Below is a small trained network, with its code and all its weights. Each question gives an input and a class and asks what happens when units are switched off, that is, made to give their printed mean instead of their output.

import numpy as np


def w(rows, s, z=0):
    codes = np.array(rows[::2]) - 128.0
    scale = np.full(codes.shape[1], s)
    scale[-1] = z or s
    return codes * scale


def norm(h):
    return h / np.sqrt((h * h).mean(-1, keepdims=True) + 1e-5)


def f(y):
    return np.maximum(y, 0)


def log_softmax(a):
    a = a - a.max(-1, keepdims=True)
    return a - np.log(np.exp(a).sum(-1, keepdims=True))


def net(x, mask):
    res = np.array(x, float).reshape(1, 3) / 4 @ E
    u = 0
    for l in range(4):
        y = f(norm(res) @ A[l][:, :-1].T + A[l][:, -1])
        res = res + np.where(mask[u : u + 3], y, B[l][:, -1]) @ B[l][:, :-1]
        u += 3
    return log_softmax(norm(res)[-1] @ U[:, :-1].T + U[:, -1])


A, B = {}, {}
E = w([
[140,100,130,254,134],'x0',
[144,171,45,156,185],'x1',
[132,73,200,143,80],'x2',
],0.0024)
A[0] = w([
[121,160,88,1,139,2],'0.n0',
[105,177,123,134,159,58],'0.n1',
[124,167,39,196,172,173],'0.n2',
],0.0084,0.00074)
B[0] = w([
[48,246,165,2,239,254],'0.n0',
[132,88,232,154,117,160],'0.n1',
[195,71,37,168,106,241],'0.n2',
],0.0088,0.0063)
A[1] = w([
[100,115,218,114,101,117],'1.n0',
[53,244,94,148,74,2],'1.n1',
[100,195,149,1,221,192],'1.n2',
],0.0095,0.00073)
B[1] = w([
[72,131,157,156,93,164],'1.n0',
[202,49,139,60,85,149],'1.n1',
[176,166,165,21,254,251],'1.n2',
],0.011,0.013)
A[2] = w([
[104,253,126,59,72,44],'2.n0',
[144,218,129,52,99,51],'2.n1',
[146,230,61,137,125,1],'2.n2',
],0.0068,0.00069)
B[2] = w([
[225,55,92,70,145,216],'2.n0',
[121,207,56,4,140,253],'2.n1',
[161,66,223,176,44,144],'2.n2',
],0.0038,0.0031)
A[3] = w([
[110,57,235,108,57,147],'3.n0',
[159,236,128,115,107,1],'3.n1',
[157,254,139,129,100,67],'3.n2',
],0.0077,0.0008)
B[3] = w([
[34,218,136,131,51,251],'3.n0',
[174,3,201,169,237,188],'3.n1',
[185,182,189,141,115,176],'3.n2',
],0.0052,0.003)
U = w([
[241,22,2,224,105,72],'0',
[158,153,162,15,228,255],'1',
[17,152,182,186,23,38],'2',
],0.0077,0.0012)

Each question gives the input, the list of numbers given to net, and the class t.
The units are the neurons (one row each of A and B). Each row of codes is followed by its name. A weight is (code - 128) times the scale printed after its matrix; where a second scale follows, it is the last column's (A, B and U).
mask holds one flag per neuron, layer by layer. A switched-off neuron (its flag False) gives its mean, the last column of its row in B, instead of its output. The means were averaged over made-up inputs and are rounded, as every weight is.
A unit's drop is (log p(t) with every unit on - log p(t) with that unit switched off) / (log p(t) with every unit on - log p(t) with every unit switched off).
The circuit of an input: a set's keep is (log p(t) with only the set's units on - log p(t) with every unit switched off) / (log p(t) with every unit on - log p(t) with every unit switched off). Starting from all 12 units, units are removed one at a time, each time the one whose removal leaves the highest keep (on an exact tie, the one counted first), for as long as the keep stays at least 0.8.
units of the circuit, in order: the units of the circuit, biggest drop first
unit that matters most: the unit with the biggest drop
k most important neurons: the k neurons with the biggest drops, biggest first
drop of u: that unit's drop, to one decimal
input [3,0,1], class 0: unit that matters most => 0.n0
input [8,0,-1], class 0: units of the circuit, in order => [1.n2 0.n0]
input [5,1,4], class 0: 4 most important neurons => [0.n0 1.n2 1.n0 0.n1]
input [1,3,-6], class 0: 2 most important neurons => [0.n2 1.n2]
input [-2,-4,3], class 2: 2 most important neurons => [0.n0 1.n0]
input [3,3,2], class 0: 2 most important neurons => [1.n2 0.n0]
input [0,2,2], class 0: units of the circuit, in order => [0.n0 1.n2]
input [-1,-5,1], class 2: units of the circuit, in order => [0.n0 1.n2 0.n2]
input [1,0,8], class 2: drop of 1.n2 => 0.8
input [8,2,-3], class 0: drop of 3.n2 => 0.0
input [2,-1,7], class 2: drop of 0.n2 => 0.4
